Here is a tiny trained network, its code and every weight. The questions are about switching its units off for an input and a target symbol, where a switched-off unit gives its printed mean instead of its output.

import numpy as np


def w(rows, s, z=0):
    codes = np.array(rows[::2]) - 128.0
    scale = np.full(codes.shape[1], s)
    scale[-1] = z or s
    return codes * scale


def norm(h):
    return h / np.sqrt((h * h).mean(-1, keepdims=True) + 1e-5)


def f(y):
    return np.maximum(y, 0)


def softmax(a):
    e = np.exp(a - a.max(-1, keepdims=True))
    return e / e.sum(-1, keepdims=True)


def log_softmax(a):
    a = a - a.max(-1, keepdims=True)
    return a - np.log(np.exp(a).sum(-1, keepdims=True))


def net(x, mask):
    ids = ['ΘΛΨβγδη'.index(c) for c in x.split()]
    T = len(ids)
    res = E[ids] + P[:T]
    r = norm(res)
    for j in range(2):
        rows = slice(2 * j, 2 * j + 2)
        q, k, v = (r @ M[0][rows].T for M in (Q, K, V))
        z = softmax(np.where(np.tri(T) > 0, q @ k.T / 2**0.5, -1e9)) @ v
        o = O[0][rows]
        res = res + np.where(mask[j], z, o[:, -1]) @ o[:, :-1]
    y = f(norm(res) @ A[0][:, :-1].T + A[0][:, -1])
    res = res + np.where(mask[2:18], y, B[0][:, -1]) @ B[0][:, :-1]
    return log_softmax(norm(res)[-1] @ U[:, :-1].T + U[:, -1])


Q, K, V, O, A, B = {}, {}, {}, {}, {}, {}
E = w([
[157,190,141],'Θ',
[115,128,161],'Λ',
[135,133,168],'Ψ',
[145,141,177],'β',
[69,112,120],'γ',
[9,107,150],'δ',
[116,128,159],'η',
],0.0015)
P = w([
[152,92,76],'0',
[104,49,252],'1',
[17,197,133],'2',
[123,76,165],'3',
[10,194,110],'4',
[125,88,135],'5',
],0.0013)
Q[0] = w([
[174,131,138],'h0',
[66,101,92],'h0',
[199,49,166],'h1',
[2,197,155],'h1',
],0.0049)
K[0] = w([
[141,92,86],'h0',
[104,168,146],'h0',
[56,120,247],'h1',
[174,48,1],'h1',
],0.0053)
V[0] = w([
[200,77,113],'h0',
[128,61,38],'h0',
[182,251,196],'h1',
[158,11,200],'h1',
],0.0029)
O[0] = w([
[60,159,113,97],'h0',
[44,127,176,19],'h0',
[131,135,240,110],'h1',
[253,71,85,253],'h1',
],0.0034,0.00065)
A[0] = w([
[110,159,178,96],'n0',
[132,47,98,88],'n1',
[169,117,181,247],'n2',
[114,193,70,93],'n3',
[64,84,86,15],'n4',
[169,117,79,218],'n5',
[3,77,116,88],'n6',
[158,132,61,26],'n7',
[169,184,112,27],'n8',
[174,30,113,164],'n9',
[147,29,76,56],'n10',
[92,124,244,166],'n11',
[103,38,171,80],'n12',
[107,249,123,74],'n13',
[187,78,147,2],'n14',
[54,174,150,253],'n15',
],0.003,0.00095)
B[0] = w([
[199,157,89,172],'n0',
[177,172,179,182],'n1',
[100,92,109,245],'n2',
[158,67,126,175],'n3',
[150,131,201,160],'n4',
[80,142,200,205],'n5',
[219,176,191,194],'n6',
[141,193,123,157],'n7',
[165,103,190,145],'n8',
[63,91,143,236],'n9',
[181,214,160,195],'n10',
[103,200,35,251],'n11',
[131,5,79,182],'n12',
[76,53,163,199],'n13',
[62,67,127,177],'n14',
[160,51,123,223],'n15',
],0.0025,0.0017)
U = w([
[104,2,165,182],'Θ',
[187,106,239,125],'Λ',
[235,225,179,174],'Ψ',
[61,106,22,114],'β',
[171,177,63,57],'γ',
[8,239,201,167],'δ',
[156,171,84,4],'η',
],0.0089,0.0029)

Each question gives the input, a string of symbols that net reads in full, and the target symbol t.
The units are the heads (2 rows each of Q, K, V and O) and the neurons (one row each of A and B). Each row of codes is followed by its name. A weight is (code - 128) times the scale printed after its matrix; where a second scale follows, it is the last column's (O, A, B and U).
mask holds one flag per unit, heads first, then neurons. A switched-off unit (its flag False) gives its mean, the last column of its rows in O or B, instead of its output. The means were averaged over made-up inputs and are rounded, as every weight is.
A unit's drop is (log p(t) with every unit on - log p(t) with that unit switched off) / (log p(t) with every unit on - log p(t) with every unit switched off).
The circuit of an input: a set's keep is (log p(t) with only the set's units on - log p(t) with every unit switched off) / (log p(t) with every unit on - log p(t) with every unit switched off). Starting from the 12 units with the biggest drops (on a tie, the unit counted first), units are removed one at a time, each time the one whose removal leaves the highest keep (on an exact tie, the one counted first), for as long as the keep stays at least 0.8.
circuit, biggest first: the units of the circuit, biggest drop first
most important unit: the unit with the biggest drop
k most important neurons: the k neurons with the biggest drops, biggest first
heads that matter: for each layer, one digit per head in row order, 1 if its drop is at least 0.15 and else 0, layers parted by /
input Ψ γ Ψ Θ δ γ, target Λ: heads that matter => 00
input δ Θ δ γ γ, target Θ: circuit, biggest first => [n15; h0]
input β Θ η, target Λ: heads that matter => 11
input Ψ γ Θ δ, target Λ: most important neuron => [n10]
input Ψ γ β, target Ψ: heads that matter => 01
input δ γ Θ Θ γ, target Θ: circuit, biggest first => [n15; h0; n6]
input Ψ Θ γ γ Θ, target Ψ: heads that matter => 11
input δ Θ Ψ Ψ β, target Θ: heads that matter => 00
input Ψ η η Θ, target Θ: circuit, biggest first => [n10; n6]
input Ψ Ψ γ Θ η, target Ψ: heads that matter => 11
input η η Θ, target γ: heads that matter => 01
input γ Θ η, target β: heads that matter => 01
input β Ψ Λ, target Λ: 2 most important neurons => [n11; n8]
input Ψ Ψ δ, target Λ: most important neuron => [n6]
input β Θ Ψ, target Λ: heads that matter => 01
input δ β δ γ η, target Θ: heads that matter => 00
input δ Θ δ, target Θ: heads that matter => 11
input δ η Θ, target Θ: 3 most important neurons => [n13; n11; n3]
input γ Θ δ Θ Θ, target β: 2 most important neurons => [n13; n3]
input β Θ γ Θ Ψ, target Λ: most important unit => h0
input γ Θ γ γ Λ γ, target Ψ: 2 most important neurons => [n10; n1]
